Each row has a name. Each question is about the rows just above it.

Columns, left to right: R Y H M V
[171 120 155 112 103] : div
[171 120 155 122 117] : Tigof
[128  36 131 181  71] : fop
[123 181 149  84 134] : Rosip
[175 128 150 115 114] : vazo
[118 132 104 140 154] : fal
[122 120 141 129 108] : Sunal
[134 114] is in which column, read top down?
V
Which column holds [171 128 123] top down?
R
Which column holds this, read top down? [181 128 132]
Y
Which column holds [ 84 115] top down?
M
[132 120] is in which column, read top down?
Y

Columns, left to right: J X U A
[121 150 210 169] -> Rezo
[ 59  76 173 101] -> nom
[174  81  87  76] -> tuv
[ 74 153 187 156] -> Das
[106 158 180 151] -> sopez
[ 75  57 133  83] -> runat
[137 156 169 151] -> Ses
[ 95 225 134 181] -> por
[ 55 111  71  39] -> Sev
[ 94 102  94  96] -> zet
[ 76 156 151  83 151 181  39  96] is in which column, read top down?
A
Which column holds [ 74 106  75] top down?
J
[174  74] is in which column, read top down?
J
[151  83 151] is in which column, read top down?
A
Which column holds this, read top down? [150  76  81 153 158  57 156 225 111]
X
[210 173  87 187 180 133] is in which column, read top down?
U
[101  76 156 151  83 151 181  39  96] is in which column, read top down?
A

Columns, left to right: D K S G T
[ 86 126  30 118  58] -> nibu
[ 99 128 128 155 104] -> vuzo
[ 86 129  30 118  58] -> vekug
[155 118] is in which column, read top down?
G
[128  30] is in which column, read top down?
S
Which column holds [104  58] top down?
T
[99 86] is in which column, read top down?
D
[126 128] is in which column, read top down?
K

Columns, left to right: F Q W E C Z B N P
[164 104 104 124 144 131  71 131 118] = Zir
[126  74 229  70 138  70 141  79  57] = fepi
[137  95 116 112 164 104 136 107 161] = Mogu
[135 108 140 176 122 139 136  98  84] = tedip
[154 171 146 143 103 111 119 129  94] = Nefe
[143 120 105 140 139 133 132 103 105] = Kag
[142 133 140 158 118 110 143 107  77] = mol
[152 158  99 102 134 139  93 116 130] = zano
[143 202 104 113  84 119 174 190  52] = mef
[161  79 100 137 141 151  68 128  81] = Soku
[152 158  99  91 134 139  93 116 130] = zivo
[142 134 140 158 118 110 143 107  77] = kibi
[113 137] is in which column, read top down?
E
[158 202] is in which column, read top down?
Q
Which column holds this, read top down? [176 143 140 158]
E
Which column holds [142 152] top down?
F
Which column holds this, read top down? [154 143 142]
F
Which column holds [131  79 107  98 129 103 107 116] top down?
N

Columns, left to right: dusez Kudir dez mumo lodod fovaz mugom Zirev Kav
[105 184 105 150 176  91 109  87  93] : Nupa
[105  45 105  46 176  91 158  79 136] : kosin
[165  45 105  46 176  91  67 152  93] : dadad
[105  45 105  46 176  91 158  51  93] : Setiz
The row with [105  45 105  46 176  91 158  79 136] is
kosin
Which column holds [165 105] top down?
dusez

Columns, left to right: keka Dake lali Lunod kul
[125  75 168  80 147] = badi
[169 183 109  64 134] = Vaz
[151  85 146 208 114] = ziraf
[169 183  77 172 188] = Gup
[125 136 172 136 121] = Nelav
[108 108  84 154 118] = Lor
[114 183 109  64 134] = nov
[182  87  64  66 164] = Labev
[151 169 125 108 114 182] is in which column, read top down?
keka
[151 169 125 108] is in which column, read top down?
keka

Columns, left to right: petu nenaf kabip Dofa Zute
[121 173 108 143 116] : bop
[163  95 171 139 135] : Dobi
[117  88 147 119 127] : nubib
[138 222 133 135 133] : naluv
Which column holds this, read top down? [147 133]
kabip
Which column holds this, read top down? [ 95  88 222]
nenaf
Which column holds this, read top down? [143 139]
Dofa
Which column holds [163 117] top down?
petu
Which column holds this, read top down? [119 135]
Dofa
Which column holds [173  95  88] top down?
nenaf

Columns, left to right: gel Zuguz tuzuk nopa mituv Guv sig morez
[132 126 128 187 161 147 176  76]  Big
[162 105 178 118 163 131  89  87]  Zud
[177 108 141 166 162  81 136  67]  gik
[132 119 172 162 192 168 146  56]  Puz
[133  93 119 206 115 175  99 167]  zani
[142  90 113  65  90 159 106 109]  riv
[169  68 175  87 130 139  67 109]  zab
[154  85  77 156  84 112 168 134]  nus
[135  73  76  84  66 164 142 127]  fozek
[133  93 119 206 115 161 177 151]  zelup
[131 107 149  77 153 173 117  54]  fipo
Which column holds this, read top down? [136 146]
sig
Which column holds [115  90 130  84  66 115 153] top down?
mituv
Which column holds [187 118 166 162 206  65  87] top down?
nopa
Which column holds [161 163 162 192 115  90 130  84] top down?
mituv
Which column holds this, read top down? [147 131]
Guv
Which column holds [162 206  65  87 156] top down?
nopa

Columns, left to right: tuva veme duge tep tar sanun pimi zek
[204 149  92 160 114 172 134 193] : Lafil
[179 119  64  75 181  93 130 145] : Pifes
[179 119 107  75 181  93 130 145] : fov
Which column holds this, read top down? [93 93]
sanun
[134 130] is in which column, read top down?
pimi
Which column holds this, read top down? [75 75]
tep
[ 64 107] is in which column, read top down?
duge
Which column holds [119 119] top down?
veme
[179 179] is in which column, read top down?
tuva

Columns, left to right: noret sipa pib Rer
[225 182 119 196] -> nar
[124 116 132 126] -> Tida
[182 119 186 156] -> Gesi
[108 129  91 133] -> tabiv
[126 124 116 114] -> mutu
[154 181 193 141] -> Sel
[168 158 212 116] -> kol
[154 181 193 183] -> Rikin
[119 114 141 128] -> kenel
[170 136 189 177] -> suf
Which column holds this, read top down? [108 126]
noret
[ 91 116 193 212 193 141] is in which column, read top down?
pib

Columns, left to right: vep rezib ralar dogul Lofa fote vov gugin zeg
[ 85 179 138 201 100 175 204  36  56]  Lare
[124 113 146 124 119 119 108 124 142]  guk
[105 152  96  89 128 130 163 145  98]  Maso
[133 140 115 114 130 101 132 111 121]  Buse
[128 126 118 119 122 110 123 116 120]  nifo
[152 202 148 122 176  79 163  57 161]  moda
[155  93 187 173 122 109  71  94 184]  gisu
[163 124  69  51 186  92 100 185 147]  sozi
[120 127 128 126 121 128 128 125 126]  Dano
[126 114 179 131  76  94 116 134 159]  rul
[146  96 115 118] is in which column, read top down?
ralar
[132 123 163] is in which column, read top down?
vov
Which column holds [175 119 130 101 110  79] top down?
fote
Which column holds this, read top down? [ 36 124 145 111 116  57  94 185 125]
gugin
[124 145 111 116] is in which column, read top down?
gugin
Which column holds this, read top down? [120 161 184]
zeg

Columns, left to right: ruzup nopub biki gimop zamo ditot voni
[124 129 138 146 132 151 125]  Zodot
[125 127 138 125 126  90 125]  naku
[135 129 161 120 128 209 127]  kir
[ 88 129 139 124 129 132 133]  buk
[126 129 145 139 126 176 129]  gosak
[127 128 152 127 205 131 127]  Liv
[132 176] is in which column, read top down?
ditot
Which column holds this, read top down? [127 129 129]
nopub
Which column holds this, read top down? [139 145]
biki
Which column holds [125 120 124 139 127] top down?
gimop

Columns, left to right: guvem Nemil Ved gazik ros Mul Suk Zez bifid
[166 181 104  93 112 106 104  48  83] : sinu
[114 143 115 118 140 222 150  78 132] : duk
[114 143 115 118 140 222 150 206 116] : Duves
[115 115] is in which column, read top down?
Ved
Which column holds [143 143] top down?
Nemil
Which column holds [222 222] top down?
Mul
[ 93 118] is in which column, read top down?
gazik

Columns, left to right: pab mafe duva dotas soze Nug nodu pasor
[122 122  87  90 139 117  74 100] : Dusog
[ 87 155 186 192 134 189 152 121] : Nogo
[136 128 126 111 138 131 153 234] : Kas
[185 106  97  97 109  59 125  84] : gepul
[221  88 136 124  78  85 126  43] : sul
[ 94 145 164 179 136 147 189  99] : kor
[107 134 142 128 123 170  94 166] : poge
Which column holds this, read top down? [ 87 186 126  97 136]
duva
Which column holds this, read top down? [ 85 147 170]
Nug

Columns, left to right: det memel savi dep sadot dok Paz fopa
[ 94  98 111 116 185 102 133  99] = Vazun
[102 136 123 127 129 111 143 104] = dag
[139  89 146  55 103 148 114 148] = ravur
[113 111 134 129  32 137 113 121] = misa
[151 108 131 111 128  92 117 129] = gal
[ 55 129 111] is in which column, read top down?
dep
[148 121] is in which column, read top down?
fopa
Which column holds this, read top down? [123 146 134]
savi

Columns, left to right: Miz Teze luv mero
[177 126 106 166] -> redu
[ 97 152 216  84] -> sima
[ 57 190 206  60] -> dilot
[200 162 151 184] -> pom
[208 138 127 205] -> boziv
[164  77  84 215] -> dufit
Which column holds [106 216 206 151 127] top down?
luv
Which column holds this, read top down? [206 151 127  84]
luv
[190 162 138  77] is in which column, read top down?
Teze
Which column holds this, read top down? [ 84  60 184 205 215]
mero
Which column holds [166  84  60 184 205] top down?
mero
[177  97  57 200] is in which column, read top down?
Miz
[152 190] is in which column, read top down?
Teze

Columns, left to right: zib Bozur Gase Beso zava desed molim
[123  38 117  88 201 183 140] -> gadag
[ 76 176 100 102  55 201  46] -> zopi
[ 69 188  85 190 200 129 176] -> lof
Which column holds this, read top down? [ 55 200]
zava
Which column holds this, read top down? [201 129]
desed
Which column holds [117 100] top down?
Gase
Which column holds [ 46 176] top down?
molim

Columns, left to right: vuvin Pifig Punad povo Fuz sus
[131 210  60 146 160  72] : Pidad
[135 163 121 135 124 112] : mito
[122 100  99 130 123 129] : lopaf
[117 163 121 135 124 112] : favad
[ 72 112] is in which column, read top down?
sus
Which column holds [ 60 121  99] top down?
Punad
[146 135 130] is in which column, read top down?
povo
[121  99 121] is in which column, read top down?
Punad

Columns, left to right: sigo koza sori Butef Vuli vesok pusok
[166  75 127 176 130  45 178]  dasu
[142 174 135 170  71 161 113]  gor
[133 107 109 103 156 102 132]  Kobu
Which column holds [113 132] top down?
pusok
Which column holds [127 135] top down?
sori
[130  71] is in which column, read top down?
Vuli
Which column holds [174 107] top down?
koza
Which column holds this, read top down? [ 75 174]
koza

Columns, left to right: labep Vutez vabat pil Dod depog muzif pok Koluz Fosi
[130 137 114 133 128 146 116 118 174 210]  luma
[115 154 116 120 112 192 113 114 182 116]  fizod
[132 123 122 133 133 118 121 123 141 194]  vuza
[120 110 134 119 124 115 124 124  94  91]  gebud
[116 124 126 118 118 142 117 117 124 101]  liled
[124 130 120 128 126 141 115 117 154 173]  lofu
[121 142 116 126 121 166 112 114 174 163]  zuzi
[111 116 134 111 114 141 120 120  97  45]  mobi
[119 136 121 122 119 159 114 116 154 130]  faf
[111 140 122 115 111 177 112 114 153  88]  Povu
[124 106 133 125 130 101 122 123  97 133]  nelid
[124 120 126 126 126 124 118 119 127 148]  Pomi
Which column holds [159 177 101] top down?
depog
[114 120 116 114] is in which column, read top down?
pok
Which column holds this, read top down? [134 126]
vabat
Which column holds [116 134] top down?
vabat
[142 116 136 140 106 120] is in which column, read top down?
Vutez

Columns, left to right: keni zirif kofon radeg
[105  87 146 166] = Lif
[139  91 146  94] = voze
[195  39 116 148] = lep
[105  87 146  94] = sut
[ 77 119 134 121] = tonad
[105 153  60 139] = Reti
[ 77 119 134 117] = Kisi
[ 94 121 139 117] is in which column, read top down?
radeg
[166  94 148  94 121 139] is in which column, read top down?
radeg
[105  77 105  77] is in which column, read top down?
keni
Which column holds [146 116 146] top down?
kofon

Columns, left to right: Pek vugo Buno desek riz Fevo Bos Beleb
[ 76  96 193 149 192  67 173 143] -> vemu
[209 208 195 146  71  72 148 202] -> nisid
[ 52  59 166 153 211  98 147  96] -> Fifef
[ 71 211] is in which column, read top down?
riz
[148 147] is in which column, read top down?
Bos
Which column holds this, read top down? [202  96]
Beleb
Which column holds [193 195] top down?
Buno

Columns, left to right: Fur tel Rup dop lom gares
[129 151 145 118 126  92] = vezo
[ 61  73 181  89  79 135] = semim
[ 80  43 162  76 100 143] = tofi
[ 83 126 199  93  80  80] = Pival
[129  61] is in which column, read top down?
Fur
[ 92 135 143] is in which column, read top down?
gares
Which column holds [151  73  43] top down?
tel
Which column holds [181 162] top down?
Rup

Columns, left to right: Birul pak Nofo Zag reb
[153 188  67  95 122] -> tenik
[163 184 178 105 159] -> nida
[129 171 160 154 108] -> kun
[136 166  70 144  70] -> vuru
[ 84 138  79 173  21] -> dur
[103 161 211 133 117] -> vum
[ 94 140 120 172  43] -> reneg
[129 136  84 103  94] is in which column, read top down?
Birul
[211 120] is in which column, read top down?
Nofo
Which column holds [159 108] top down?
reb
[136  84 103] is in which column, read top down?
Birul
Which column holds [138 161] top down?
pak
Which column holds this, read top down? [154 144 173]
Zag
Which column holds [ 79 211] top down?
Nofo

Columns, left to right: vigeb saz kod gize kabe peri Fep Sulev
[137 151 105 101 141  94 120 175] : Nid
[122 115 126 115 108  95 132 149] : demuv
[137 151 105 101 142  94 120 175] : zike
[105 126] is in which column, read top down?
kod
Which column holds this, read top down? [101 115]
gize
Which column holds [141 108] top down?
kabe

Columns, left to right: Vekek Sise vamo lamif vog mek paket tufin lovik
[138 137 145 110 129 139 160 140 139] -> sisel
[130 131  97 162 146 159  21 127 133] -> ruti
[ 64  88  80  96  92  92 160  64  69] -> Dum
[147 127 123 153 123 132 104 145 145] -> sem
[110 108 159  93 104  94 224 111 109] -> radap
[167 155 114 123 133 134  76 173 162] -> degu
[ 80 123 159 114] is in which column, read top down?
vamo
Which column holds this, read top down? [ 80 123 159]
vamo
Which column holds this, read top down? [123 159 114]
vamo
[133  69 145 109 162] is in which column, read top down?
lovik
Which column holds [104 133] top down?
vog
[160  21 160 104 224] is in which column, read top down?
paket
Which column holds [147 110] top down?
Vekek

Columns, left to right: Gomi Velo girol tete zinu biz fonis raku potu Til
[168 116  80 102 138 110  95  49 148  99] : radam
[ 87 139 161 159 122 124 157 166  90 147] : gilin
[138 140 115  91 115 109 127 137 135 114] : Rab
[106 116 137 129 122 119 138 139 115 141] : futoz
[ 66 113 147 152 108 126 162 191  91 141] : Kop
[155 157  91  90 122  89 112  80 133 108] : niv
[143 124  94  84 115 100 106  90 156 130] : lunis
[107 158 123  92 102 103 137 168 125 126] : reros
[145  95 102 135 131 119 119  77 128 116] : fenub
[ 98 161 168 185 120 119 161 145  86 162] : tasud
[120 162 123  91 115  98 132 142 119 124] : gezig
Which column holds this, read top down? [147 114 141 141]
Til
Which column holds [148  90 135 115  91 133 156 125 128  86] top down?
potu
Which column holds [119  98] top down?
biz
Which column holds this, read top down? [168  87 138]
Gomi
Which column holds this, read top down? [138 122 115 122 108 122 115 102]
zinu
[ 77 145] is in which column, read top down?
raku
Which column holds this, read top down? [137 139 191  80  90 168  77 145 142]
raku

Columns, left to right: Fazav mes vavi sozet mabos
[120  51 112 123  33]  vova
[138  83 137 153 135]  Tos
[112 102 108 127  49]  purul
[128 126 125 129 129]  Vofeg
[ 83 102 126] is in which column, read top down?
mes
[153 127 129] is in which column, read top down?
sozet

Columns, left to right: vok rofog lidis Tun fomat
[106 117  98 180 145]  zinem
[125 117 155  86 156]  Gidib
[106 121 155  48 156]  Beko
[125 106] is in which column, read top down?
vok
[117 117] is in which column, read top down?
rofog
Which column holds this, read top down? [86 48]
Tun
[ 98 155] is in which column, read top down?
lidis

Columns, left to right: Vivuz ligov Virif ruzes
[ 84 121 211  81] : Davaz
[ 92  69 172  50] : pinav
[ 92  69 160 227] : zepob
[117 166 124 133] : Basa
Which column holds [84 92] top down?
Vivuz
Which column holds this, read top down? [84 92 92]
Vivuz
[ 92 117] is in which column, read top down?
Vivuz
Which column holds this, read top down? [172 160 124]
Virif
[160 124] is in which column, read top down?
Virif

Columns, left to right: Kis Gomub Fulat Rugak Rivur kuv gasug boke Morog
[142 102 133  95 176 139  56 220 112]  Fubo
[122 115 126  94 182 148  67 217 106]  Beruk
[138 125 133 114 166 149  68 212 115]  zifik
[144 106 127 105 172 127  66 207 119]  Fut
[136 114 138 109 173 133  76 207 123]  kig
[135 119 140 110 172 140  71 212 111]  lobub
[144  91 119  93 167 123  60 228 123]  Pivug
[120 120 135 106 186 147  60 204 102]  mezin
Which column holds [106 115 119 123 111 123] top down?
Morog
Which column holds this, read top down? [176 182 166]
Rivur
Which column holds [144 136 135 144 120] top down?
Kis
[148 149 127 133 140 123] is in which column, read top down?
kuv

Columns, left to right: Gake bivel dabo sib Nur Zuter tokas Lutiv delo vid
[134 139  58 121 108  91 196 106 122 116] = Botuk
[201 106 200 129 187 104 168 128  95  62] = Kes
[134 139  58 154 108  91 196 106 122 116] = tus
[157 206 218  76 177 131  67 209  39 145] = fomin
[124 147  74  89 118 147 125  20  81 184] = rabuf
Which column holds [ 58 200] top down?
dabo
[106 139] is in which column, read top down?
bivel
Which column holds this, read top down? [122  95]
delo
Which column holds [104  91] top down?
Zuter
Which column holds this, read top down? [122  39  81]
delo
[201 134] is in which column, read top down?
Gake
Which column holds this, read top down? [104  91 131]
Zuter

Columns, left to right: tas Rero ziz nutif bitol geke Detap
[ 42 121 189 177 211 160 224] = mipas
[113  72 181 135 194 147 166] = Kirum
[ 51 127 228 179 150 174 129] = Vave
Which column holds [224 166] top down?
Detap
Which column holds [189 181] top down?
ziz
[181 228] is in which column, read top down?
ziz

Columns, left to right: sof Taka latop Mut
[194 184 161 208] -> Pid
[175 160 160 156] -> keki
[146 174 177 152] -> kugi
[196 218 176 175] -> dega
[204 148 163 157] -> Bege
[175 157] is in which column, read top down?
Mut
Which column holds [160 174] top down?
Taka

